Below is a small trained network, with its code and all its weights. Each question gives an input and a target symbol and asks what happens when units are switched off, that is, made to give their printed mean instead of their output.

import numpy as np


def w(rows, s, z=0):
    codes = np.array(rows[::2]) - 128.0
    scale = np.full(codes.shape[1], s)
    scale[-1] = z or s
    return codes * scale


def f(y):
    return np.maximum(y, 0)


def softmax(a):
    e = np.exp(a - a.max(-1, keepdims=True))
    return e / e.sum(-1, keepdims=True)


def log_softmax(a):
    a = a - a.max(-1, keepdims=True)
    return a - np.log(np.exp(a).sum(-1, keepdims=True))


def net(x, mask):
    ids = ['αγδηθμπστφω'.index(c) for c in x.split()]
    T = len(ids)
    res = E[ids] + P[:T]
    u = 0
    for l in range(3):
        q, k, v = (res @ M[l].T for M in (Q, K, V))
        z = softmax(np.where(np.tri(T) > 0, q @ k.T / 4**0.5, -1e9)) @ v
        res = res + np.where(mask[u], z, O[l][:, -1]) @ O[l][:, :-1]
        u += 1
        y = f(res @ A[l][:, :-1].T + A[l][:, -1])
        res = res + np.where(mask[u : u + 8], y, B[l][:, -1]) @ B[l][:, :-1]
        u += 8
    return log_softmax(res[-1] @ U[:, :-1].T + U[:, -1])


Q, K, V, O, A, B = {}, {}, {}, {}, {}, {}
E = w([
[191,95,69],'α',
[166,95,172],'γ',
[136,164,80],'δ',
[66,117,34],'η',
[204,173,160],'θ',
[208,175,159],'μ',
[217,136,232],'π',
[89,55,122],'σ',
[104,203,130],'τ',
[134,165,81],'φ',
[211,251,133],'ω',
],0.02)
P = w([
[253,133,47],'0',
[213,115,78],'1',
[175,102,89],'2',
[157,98,109],'3',
[141,95,122],'4',
[128,92,137],'5',
[118,89,146],'6',
[109,88,152],'7',
[102,87,156],'8',
[93,89,162],'9',
[91,79,149],'10',
],0.0054)
Q[0] = w([
[2,147,134],'0.h0',
[33,100,103],'0.h0',
[30,177,24],'0.h0',
[225,162,201],'0.h0',
],0.0071)
K[0] = w([
[111,193,115],'0.h0',
[108,135,71],'0.h0',
[68,164,134],'0.h0',
[117,76,255],'0.h0',
],0.011)
V[0] = w([
[25,190,252],'0.h0',
[124,60,161],'0.h0',
[12,226,101],'0.h0',
[83,208,155],'0.h0',
],0.0042)
O[0] = w([
[60,182,199,61],'0.h0',
[180,179,161,118],'0.h0',
[75,68,158,2],'0.h0',
[3,127,168,102],'0.h0',
],0.0047,0.0034)
A[0] = w([
[94,184,148,126],'0.n0',
[145,110,87,31],'0.n1',
[118,131,14,24],'0.n2',
[2,38,198,73],'0.n3',
[152,242,238,42],'0.n4',
[133,85,130,2],'0.n5',
[193,53,137,104],'0.n6',
[78,26,187,65],'0.n7',
],0.0067,0.0047)
B[0] = w([
[153,147,114,159],'0.n0',
[139,140,103,135],'0.n1',
[116,169,109,164],'0.n2',
[231,147,35,151],'0.n3',
[173,173,124,253],'0.n4',
[112,135,160,128],'0.n5',
[129,81,121,204],'0.n6',
[254,128,110,145],'0.n7',
],0.0088,0.0048)
Q[1] = w([
[122,41,254],'1.h0',
[211,191,95],'1.h0',
[217,144,148],'1.h0',
[63,116,131],'1.h0',
],0.0093)
K[1] = w([
[221,31,137],'1.h0',
[82,255,233],'1.h0',
[124,147,224],'1.h0',
[105,98,72],'1.h0',
],0.0086)
V[1] = w([
[41,192,155],'1.h0',
[64,168,124],'1.h0',
[112,255,31],'1.h0',
[68,100,169],'1.h0',
],0.0054)
O[1] = w([
[2,158,162,68],'1.h0',
[71,146,149,75],'1.h0',
[46,212,31,249],'1.h0',
[140,112,200,3],'1.h0',
],0.0043,0.0051)
A[1] = w([
[178,123,139,1],'1.n0',
[8,124,230,90],'1.n1',
[142,120,100,121],'1.n2',
[173,110,75,168],'1.n3',
[173,121,91,163],'1.n4',
[193,90,254,49],'1.n5',
[66,81,112,145],'1.n6',
[177,93,197,161],'1.n7',
],0.011,0.008)
B[1] = w([
[160,149,76,153],'1.n0',
[10,38,149,134],'1.n1',
[107,134,129,162],'1.n2',
[93,123,169,248],'1.n3',
[92,137,146,239],'1.n4',
[177,146,25,206],'1.n5',
[119,190,86,141],'1.n6',
[129,56,158,208],'1.n7',
],0.012,0.011)
Q[2] = w([
[146,81,65],'2.h0',
[54,159,1],'2.h0',
[73,20,134],'2.h0',
[143,174,97],'2.h0',
],0.0067)
K[2] = w([
[91,181,208],'2.h0',
[90,196,57],'2.h0',
[195,202,254],'2.h0',
[85,111,51],'2.h0',
],0.0075)
V[2] = w([
[144,137,133],'2.h0',
[121,130,187],'2.h0',
[58,2,179],'2.h0',
[84,142,132],'2.h0',
],0.004)
O[2] = w([
[132,112,109,126],'2.h0',
[154,16,142,60],'2.h0',
[33,196,254,2],'2.h0',
[160,155,173,136],'2.h0',
],0.0024,0.0036)
A[2] = w([
[19,98,85,53],'2.n0',
[41,80,157,160],'2.n1',
[47,52,122,87],'2.n2',
[47,84,150,156],'2.n3',
[63,96,150,255],'2.n4',
[134,66,30,48],'2.n5',
[115,174,107,190],'2.n6',
[7,187,154,118],'2.n7',
],0.012,0.008)
B[2] = w([
[109,125,222,201],'2.n0',
[215,131,199,173],'2.n1',
[132,252,145,162],'2.n2',
[173,119,152,172],'2.n3',
[180,124,67,211],'2.n4',
[64,163,150,239],'2.n5',
[99,112,149,248],'2.n6',
[114,63,109,254],'2.n7',
],0.013,0.0088)
U = w([
[89,130,41,253],'α',
[152,9,127,188],'γ',
[153,81,203,23],'δ',
[100,146,187,66],'η',
[149,145,147,97],'θ',
[154,149,150,163],'μ',
[197,143,69,90],'π',
[174,164,186,36],'σ',
[151,178,165,196],'τ',
[152,158,161,119],'φ',
[117,250,121,91],'ω',
],0.014,0.0044)

Each question gives the input, a string of symbols that net reads in full, and the target symbol t.
The units are the heads (4 rows each of Q, K, V and O) and the neurons (one row each of A and B). Each row of codes is followed by its name. A weight is (code - 128) times the scale printed after its matrix; where a second scale follows, it is the last column's (O, A, B and U).
mask holds one flag per unit, layer by layer, with each layer's heads first. A switched-off unit (its flag False) gives its mean, the last column of its rows in O or B, instead of its output. The means were averaged over made-up inputs and are rounded, as every weight is.
A unit's drop is (log p(t) with every unit on - log p(t) with that unit switched off) / (log p(t) with every unit on - log p(t) with every unit switched off).
The circuit of an input: a set's keep is (log p(t) with only the set's units on - log p(t) with every unit switched off) / (log p(t) with every unit on - log p(t) with every unit switched off). Starting from the 12 units with the biggest drops (on a tie, the unit counted first), units are removed one at a time, each time the one whose removal leaves the highest keep (on an exact tie, the one counted first), for as long as the keep stays at least 0.8.
units of the circuit, in order: the units of the circuit, biggest drop first
most important unit: the unit with the biggest drop
top k neurons: the k neurons with the biggest drops, biggest first
top k neurons in layer l: the k neurons of layer l with the biggest drops, biggest first
drop of u: that unit's drop, to one decimal
input φ τ φ μ τ τ φ π τ τ, target δ: units of the circuit, in order -> [0.h0 1.h0 1.n1 2.n1]
input τ θ φ τ, target γ: top 3 neurons -> [1.n5 2.n7 1.n1]
input π θ θ η δ π γ θ, target π: units of the circuit, in order -> [1.h0 1.n5 2.n0]
input τ π η τ ω γ σ, target ω: most important unit -> 2.n2
input η τ ω α ω α, target ω: units of the circuit, in order -> [2.n7 2.n5]
input γ π π η ω μ, target ω: top 2 neurons -> [0.n4 0.n6]
input θ σ α π μ, target π: units of the circuit, in order -> [1.h0 1.n5]
input φ π γ μ ω γ θ, target ω: top 2 neurons -> [0.n4 2.n7]
input σ π σ γ η τ, target α: top 3 neurons -> [1.n3 1.n7 1.n4]
input μ π μ, target π: top 4 neurons -> [2.n0 2.n5 1.n5 1.n0]
input θ τ ω μ φ δ η π τ φ δ, target γ: top 2 neurons in layer 2 -> [2.n7 2.n5]
input τ η μ π σ γ σ γ π σ, target σ: top 2 neurons in layer 1 -> [1.n3 1.n5]
input γ τ δ π η τ γ τ, target δ: top 2 neurons -> [1.n1 2.n7]
input α τ ω η γ π ω ω ω π α, target ω: most important unit -> 2.h0
input τ σ τ τ π δ π τ θ δ, target γ: top 3 neurons -> [1.n5 2.n7 2.n5]
input γ ω τ ω σ, target ω: top 2 neurons -> [0.n3 2.n2]
input θ γ π τ, target α: top 2 neurons in layer 1 -> [1.n3 1.n5]
input τ γ π η θ α γ η τ, target γ: drop of 0.h0 -> 0.7
input γ η α μ α η π η θ, target π: drop of 1.n5 -> 0.6
input π α σ, target σ: drop of 0.n4 -> 0.0
